Below is a small trained network, with its code and all its weights. Each question gives an input and a target symbol and asks what happens when units are switched off, that is, made to give their printed mean instead of their output.

import numpy as np


def w(rows, s, z=0):
    codes = np.array(rows[::2]) - 128.0
    scale = np.full(codes.shape[1], s)
    scale[-1] = z or s
    return codes * scale


def f(y):
    return np.maximum(y, 0)


def softmax(a):
    e = np.exp(a - a.max(-1, keepdims=True))
    return e / e.sum(-1, keepdims=True)


def log_softmax(a):
    a = a - a.max(-1, keepdims=True)
    return a - np.log(np.exp(a).sum(-1, keepdims=True))


def net(x, mask):
    ids = ['αβγδεηθλμξπσφψω'.index(c) for c in x.split()]
    T = len(ids)
    res = E[ids] + P[:T]
    q, k, v = (res @ M[0].T for M in (Q, K, V))
    z = softmax(np.where(np.tri(T) > 0, q @ k.T / 3**0.5, -1e9)) @ v
    res = res + np.where(mask[0], z, O[0][:, -1]) @ O[0][:, :-1]
    y = f(res @ A[0][:, :-1].T + A[0][:, -1])
    res = res + np.where(mask[1:9], y, B[0][:, -1]) @ B[0][:, :-1]
    return log_softmax(res[-1] @ U[:, :-1].T + U[:, -1])


Q, K, V, O, A, B = {}, {}, {}, {}, {}, {}
E = w([
[162,151,72],'α',
[98,135,75],'β',
[124,86,18],'γ',
[114,71,165],'δ',
[81,125,8],'ε',
[101,186,110],'η',
[53,141,127],'θ',
[119,24,42],'λ',
[31,134,68],'μ',
[198,96,59],'ξ',
[88,149,75],'π',
[243,64,182],'σ',
[6,70,28],'φ',
[155,92,88],'ψ',
[101,31,101],'ω',
],0.014)
P = w([
[157,245,40],'0',
[92,114,118],'1',
[94,110,117],'2',
[93,109,117],'3',
[103,108,117],'4',
[102,106,116],'5',
[103,110,119],'6',
[110,113,121],'7',
[109,114,121],'8',
[110,113,121],'9',
[106,123,126],'10',
[109,120,124],'11',
[115,106,121],'12',
],0.012)
Q[0] = w([
[191,134,251],'head 0',
[85,147,125],'head 0',
[108,139,135],'head 0',
],0.023)
K[0] = w([
[75,6,228],'head 0',
[141,116,98],'head 0',
[133,117,115],'head 0',
],0.023)
V[0] = w([
[57,57,63],'head 0',
[151,18,139],'head 0',
[253,102,36],'head 0',
],0.018)
O[0] = w([
[109,41,66,193],'head 0',
[200,27,148,4],'head 0',
[251,130,57,230],'head 0',
],0.021,0.017)
A[0] = w([
[159,128,78,191],'neuron 0',
[56,202,144,100],'neuron 1',
[195,89,223,165],'neuron 2',
[171,92,146,93],'neuron 3',
[152,34,254,1],'neuron 4',
[139,56,110,82],'neuron 5',
[91,9,93,210],'neuron 6',
[14,200,135,124],'neuron 7',
],0.0091,0.0066)
B[0] = w([
[86,70,225,231],'neuron 0',
[114,77,142,221],'neuron 1',
[20,186,125,141],'neuron 2',
[101,185,124,148],'neuron 3',
[167,82,38,147],'neuron 4',
[100,81,144,170],'neuron 5',
[140,244,177,187],'neuron 6',
[174,100,152,254],'neuron 7',
],0.011,0.031)
U = w([
[167,140,168,123],'α',
[155,117,88,165],'β',
[127,117,84,162],'γ',
[121,135,210,230],'δ',
[148,57,54,95],'ε',
[143,181,55,49],'η',
[177,112,105,72],'θ',
[130,119,98,217],'λ',
[130,126,74,254],'μ',
[142,92,160,187],'ξ',
[115,126,1,31],'π',
[67,168,90,82],'σ',
[74,51,86,162],'φ',
[159,58,189,118],'ψ',
[106,67,211,37],'ω',
],0.009,0.0054)

Each question gives the input, a string of symbols that net reads in full, and the target symbol t.
The units are the heads (3 rows each of Q, K, V and O) and the neurons (one row each of A and B). Each row of codes is followed by its name. A weight is (code - 128) times the scale printed after its matrix; where a second scale follows, it is the last column's (O, A, B and U).
mask holds one flag per unit, heads first, then neurons. A switched-off unit (its flag False) gives its mean, the last column of its rows in O or B, instead of its output. The means were averaged over made-up inputs and are rounded, as every weight is.
A unit's drop is (log p(t) with every unit on - log p(t) with that unit switched off) / (log p(t) with every unit on - log p(t) with every unit switched off).
The circuit of an input: a set's keep is (log p(t) with only the set's units on - log p(t) with every unit switched off) / (log p(t) with every unit on - log p(t) with every unit switched off). Starting from all 9 units, units are removed one at a time, each time the one whose removal leaves the highest keep (on an exact tie, the one counted first), for as long as the keep stays at least 0.8.
circuit, biggest first: the units of the circuit, biggest drop first
most important unit: the unit with the biggest drop
k most important neurons: the k neurons with the biggest drops, biggest first
drop of u: that unit's drop, to one decimal
input η λ μ μ θ α π η σ θ η, target δ: most important unit : head 0
input φ μ β μ σ γ γ α ω, target σ: circuit, biggest first : [neuron 6; head 0; neuron 7]
input η ε π λ γ, target δ: circuit, biggest first : [head 0; neuron 7]
input γ μ δ σ ε λ π δ ε, target ε: 2 most important neurons : [neuron 0; neuron 6]
input λ η φ λ μ γ, target ψ: 3 most important neurons : [neuron 0; neuron 5; neuron 6]
input γ φ ω, target ε: 3 most important neurons : [neuron 0; neuron 7; neuron 6]
input γ ψ β ω ε θ β, target ε: 2 most important neurons : [neuron 6; neuron 0]
input μ ω α μ σ φ η, target φ: circuit, biggest first : [head 0; neuron 6]
input μ α μ, target φ: 4 most important neurons : [neuron 6; neuron 1; neuron 0; neuron 7]
input φ μ μ γ, target σ: circuit, biggest first : [neuron 6; head 0]
input λ μ α, target ψ: circuit, biggest first : [neuron 0; head 0]
input φ μ δ β φ γ δ ξ γ μ α μ θ, target σ: 3 most important neurons : [neuron 6; neuron 7; neuron 1]
input μ θ μ λ γ γ ψ φ α, target φ: 3 most important neurons : [neuron 6; neuron 1; neuron 0]
input ε μ σ μ ε, target π: 4 most important neurons : [neuron 7; neuron 6; neuron 1; neuron 5]
input α ω π, target η: circuit, biggest first : [head 0]
input μ φ β η ξ φ γ θ μ φ γ, target φ: circuit, biggest first : [head 0; neuron 6]
input γ α φ ξ ε μ β μ, target ε: 2 most important neurons : [neuron 0; neuron 6]
input ε σ β α φ ξ β φ, target π: 4 most important neurons : [neuron 7; neuron 1; neuron 6; neuron 5]
input μ θ ε γ ψ θ δ π π μ λ φ σ, target σ: 3 most important neurons : [neuron 6; neuron 2; neuron 4]
input ε μ μ φ γ μ μ ξ μ μ, target π: circuit, biggest first : [head 0]
input μ μ α φ α π θ μ γ λ, target φ: 2 most important neurons : [neuron 6; neuron 1]
input μ μ μ ω δ ω μ η λ π δ μ θ, target φ: 3 most important neurons : [neuron 6; neuron 0; neuron 1]
input γ μ λ, target ε: 2 most important neurons : [neuron 0; neuron 7]
input α ε μ μ θ ξ ξ μ α, target η: drop of neuron 3 : 0.0
input φ σ μ β γ λ μ ξ φ, target σ: drop of neuron 7 : 0.1
input φ β μ γ ε γ θ μ μ μ, target σ: drop of neuron 6 : 1.8
input σ ε ω δ ξ θ ξ α, target α: circuit, biggest first : [head 0]
input φ ψ μ σ μ α, target σ: drop of neuron 7 : 0.3
